Here is a tiny trained network, its code and every weight. The questions are about switching its units off for an input and a class, where a switched-off unit gives its printed mean instead of its output.

import numpy as np


def w(rows, s, z=0):
    codes = np.array(rows[::2]) - 128.0
    scale = np.full(codes.shape[1], s)
    scale[-1] = z or s
    return codes * scale


def f(y):
    return np.maximum(y, 0)


def log_softmax(a):
    a = a - a.max(-1, keepdims=True)
    return a - np.log(np.exp(a).sum(-1, keepdims=True))


def net(x, mask):
    res = np.array(x, float).reshape(1, 3) / 4 @ E
    y = f(res @ A[0][:, :-1].T + A[0][:, -1])
    res = res + np.where(mask, y, B[0][:, -1]) @ B[0][:, :-1]
    return log_softmax(res[-1] @ U[:, :-1].T + U[:, -1])


A, B = {}, {}
E = w([
[14,76,202,173,132],'x0',
[188,76,217,77,181],'x1',
[74,128,49,97,255],'x2',
],0.0079)
A[0] = w([
[180,125,201,137,62,44],'neuron 1',
[64,219,4,241,57,252],'neuron 2',
[99,84,65,65,239,66],'neuron 3',
[211,84,206,165,13,54],'neuron 4',
[202,196,91,82,120,73],'neuron 5',
[187,63,239,26,186,172],'neuron 6',
[99,59,79,2,234,71],'neuron 7',
[178,47,168,62,179,163],'neuron 8',
[222,204,74,75,113,41],'neuron 9',
[5,55,190,196,114,139],'neuron 10',
[194,129,233,162,40,87],'neuron 11',
[200,188,80,63,112,59],'neuron 12',
[65,147,114,41,216,39],'neuron 13',
],0.0059,0.0016)
B[0] = w([
[19,201,74,133,67,175],'neuron 1',
[211,2,77,144,171,253],'neuron 2',
[55,211,98,163,92,205],'neuron 3',
[4,183,75,117,82,204],'neuron 4',
[42,105,200,35,241,183],'neuron 5',
[151,3,50,175,82,212],'neuron 6',
[33,209,76,154,65,207],'neuron 7',
[171,43,19,178,90,187],'neuron 8',
[47,96,208,72,227,196],'neuron 9',
[92,115,240,9,202,216],'neuron 10',
[74,154,87,101,93,200],'neuron 11',
[58,102,203,54,222,186],'neuron 12',
[33,182,113,125,95,186],'neuron 13',
],0.0057,0.0071)
U = w([
[111,129,255,33,197,157],'0',
[161,48,66,205,110,230],'1',
[91,223,106,159,79,3],'2',
[198,153,183,202,143,180],'3',
],0.0078,0.0021)

Each question gives the input, the list of numbers given to net, and the class t.
The units are the neurons (one row each of A and B). Each row of codes is followed by its name. A weight is (code - 128) times the scale printed after its matrix; where a second scale follows, it is the last column's (A, B and U).
mask holds one flag per neuron, in row order. A switched-off neuron (its flag False) gives its mean, the last column of its row in B, instead of its output. The means were averaged over made-up inputs and are rounded, as every weight is.
A unit's drop is (log p(t) with every unit on - log p(t) with that unit switched off) / (log p(t) with every unit on - log p(t) with every unit switched off).
The circuit of an input: a set's keep is (log p(t) with only the set's units on - log p(t) with every unit switched off) / (log p(t) with every unit on - log p(t) with every unit switched off). Starting from the 12 units with the biggest drops (on a tie, the unit counted first), units are removed one at a time, each time the one whose removal leaves the highest keep (on an exact tie, the one counted first), for as long as the keep stays at least 0.8.
circuit, biggest first: the units of the circuit, biggest drop first
unit that matters most: the unit with the biggest drop
k most important neurons: the k neurons with the biggest drops, biggest first
drop when u is switched off: that unit's drop, to one decimal
input [2,5,-8], class 2: unit that matters most : neuron 4
input [6,0,7], class 2: circuit, biggest first : neuron 7; neuron 3
input [0,8,5], class 1: circuit, biggest first : neuron 6; neuron 8
input [-4,2,5], class 2: 4 most important neurons : neuron 7; neuron 10; neuron 3; neuron 2
input [-3,4,-7], class 2: circuit, biggest first : neuron 4; neuron 1
input [-8,-4,7], class 0: circuit, biggest first : neuron 9; neuron 5
input [0,5,-6], class 2: circuit, biggest first : neuron 4; neuron 1
input [-4,5,-3], class 1: 2 most important neurons : neuron 6; neuron 10
input [-3,4,6], class 2: circuit, biggest first : neuron 7; neuron 3
input [8,-7,-4], class 0: 3 most important neurons : neuron 10; neuron 6; neuron 8
input [4,3,-6], class 2: circuit, biggest first : neuron 4; neuron 1
input [5,6,-5], class 1: 2 most important neurons : neuron 6; neuron 8
input [0,2,1], class 3: 2 most important neurons : neuron 2; neuron 4
input [-2,-8,3], class 1: circuit, biggest first : neuron 2
input [-8,2,-7], class 0: 3 most important neurons : neuron 9; neuron 5; neuron 12
input [2,1,-4], class 2: 2 most important neurons : neuron 2; neuron 4
input [-2,7,-1], class 1: 2 most important neurons : neuron 6; neuron 8
input [3,-3,2], class 3: drop when neuron 12 is switched off : 0.2
input [7,-4,-3], class 0: drop when neuron 8 is switched off : 0.1
input [1,-2,1], class 3: most important neuron : neuron 6
input [2,0,5], class 2: drop when neuron 4 is switched off : -0.1
